M =
-10   11   -4   23  -20   -6   -7    5  -23    6   -4
 -8   -6    5   -5    1    9  -22    7    6    0    1
-26   -9   -9   12   10    4    7    7   12   -1   -7
 -5    3    6    1    3   -3  -18   -4    3   -3   -5
-15  -16   -1   20    5    8    8    5   17    2  -14
  0    8   -2  -12    8  -11    4    3    0    5    3
-12    1   11   -9    1    9  -38   -2    1   -9   -7
-22    1   -9    8    1  -10    9   26    7   11   24
 -6    4    2    7   -1   -7  -16    0    1    2   -3
 -1  -20    0   23    9  -17   16   -2   28   11  -16
  8   16    4   11    2   -4   21   -2   -6    0    1
 -1   14   11    1   10    3    0    7   17    0    0
-15   -5   -5   10    5   -7    7   12   12    6    5
 -5   12    0   -5   -2    9   -1   15   -8    3   20
  1  -11    4   14    4    3    7   -1   15    4  -13
Counting starts at 1.
The entry directly below the centre entry: -7
The bottom entry of the column that holds the smallest entry: 7
The entry in row 3 and column 1 is -26
The entry in row 1 and column 3: -4
The entry at row 1, column 1?
A: -10
The entry just right of the largest entry?
A: 11
The entry at the centre: -10
The minimum is -38
The entry in the bottom-right corner?
A: -13
The entry in row 1 and column 2?
A: 11
The bottom-left entry is 1
The entry directly below the largest entry?
A: -6
The entry in row 2 and column 1?
A: -8
The entry just right of the smallest entry is -2
The entry in row 3 and column 3 is -9
The entry just right of the centre entry?
A: 9
The entry in the top-right corner?
A: -4
The entry in row 2 and column 2?
A: -6
The top entry of the column that holds the smallest entry?
A: -7
The entry directly above the centre entry?
A: 9
The entry directly above the smallest entry -> 4
The entry in row 2 and column 3 is 5

B =
[[  1.7  -2.0  -1.7  -0.3 -19.2  11.1]
 [-10.3 -12.1   5.8   4.4 -32.1  13.0]
 [ -7.9   3.7   7.1 -14.3  17.4  10.7]
 [ -4.6   5.5   4.7 -16.8  20.3  15.5]
 [-15.2 -18.2 -19.6  29.6   0.1 -28.3]
 [ -0.9 -10.7   1.4   7.7 -42.8  12.9]
 [ 32.8  14.7  -9.0   5.2  -0.5 -13.5]
 [ 10.4   6.0  -4.4  -5.1 -21.3  13.7]
 [  2.9  -7.7  38.2   1.2 -14.1 -14.1]
 [-35.5 -13.5   6.6  -8.3  17.8  18.5]
 [ 27.6  11.7   4.1   3.7 -23.7  -7.5]]
Rows and columns are numbered from 1.
Give the entry just right of -4.4.
-5.1
Give the entry at row 1, column 2.
-2.0
The entry in the top-left corner -> 1.7
The entry directly below -1.7 is 5.8
Give the entry just left of the largest entry.
-7.7
Give the entry at row 1, column 3.
-1.7
Give the entry at row 3, column 3.
7.1
The entry just left of -7.7 -> 2.9
Give the entry in row 2 and column 1.
-10.3
The entry just right of the smallest entry is 12.9
The bottom-right entry -> -7.5
The entry directly below -16.8: 29.6
Give the entry just right of 1.2.
-14.1
Give the entry at row 3, column 1.
-7.9
Give the top-right entry.
11.1
The entry directly above the smallest entry: 0.1
Give the entry just right of -9.0.
5.2
Give the entry at row 3, column 2.
3.7
Give the entry just right of -5.1.
-21.3
Give the entry just left of 12.9.
-42.8
The bottom-left entry is 27.6
Give the entry just left of -18.2.
-15.2
The entry just right of -15.2 -> -18.2
The entry directly below the smallest entry is -0.5
The entry just right of 20.3 -> 15.5
The entry directly below 13.0: 10.7
Give the entry just left of the smallest entry.
7.7
The entry directly above 6.0 -> 14.7
Give the entry directly below 6.6.
4.1
Give the maximum.
38.2

m =
array([[   5.177,    4.441,    7.090,    9.248,    7.531,    2.596],
       [  73.500,   77.994,   57.722,   78.964,   81.801, -178.477],
       [-155.854,  -95.921, -148.522, -118.146, -170.618,  165.621],
       [-157.765,  -38.935, -130.449,   20.884, -115.075,   10.329]])
Give the last entry, reading row by row.
A: 10.329
Give the largest entry in the first column.
A: 73.500
Give the entry directly above -157.765.
A: -155.854
The fourth-last entry, reading row by row: -130.449
Give the entry directly above the smallest entry.
A: 2.596
Give the entry in the top-left corner.
A: 5.177
Give the second-last entry, reading row by row.
A: -115.075
Give the entry just left of 78.964.
A: 57.722
Give the 5th entry, reading row by row.
A: 7.531
Give the largest entry in the last row.
A: 20.884
Give the smallest entry in the first column.
A: -157.765
Give the second largest entry.
A: 81.801
The second smallest entry -> -170.618
The 2nd entry in reading order is 4.441
Give the third entry, reading row by row.
A: 7.090
Give the 5th entry from the end, reading row by row.
A: -38.935
The entry directly above 10.329 -> 165.621
The entry directly below 4.441 -> 77.994
The entry just right of -148.522 is -118.146

A = array([ 15.9,  60.2, -17.5,   2.4,  48.0, -56.2,  21.3,   1.6])
Find the entry just right of 2.4.
Answer: 48.0
Find the smallest entry.
Answer: -56.2
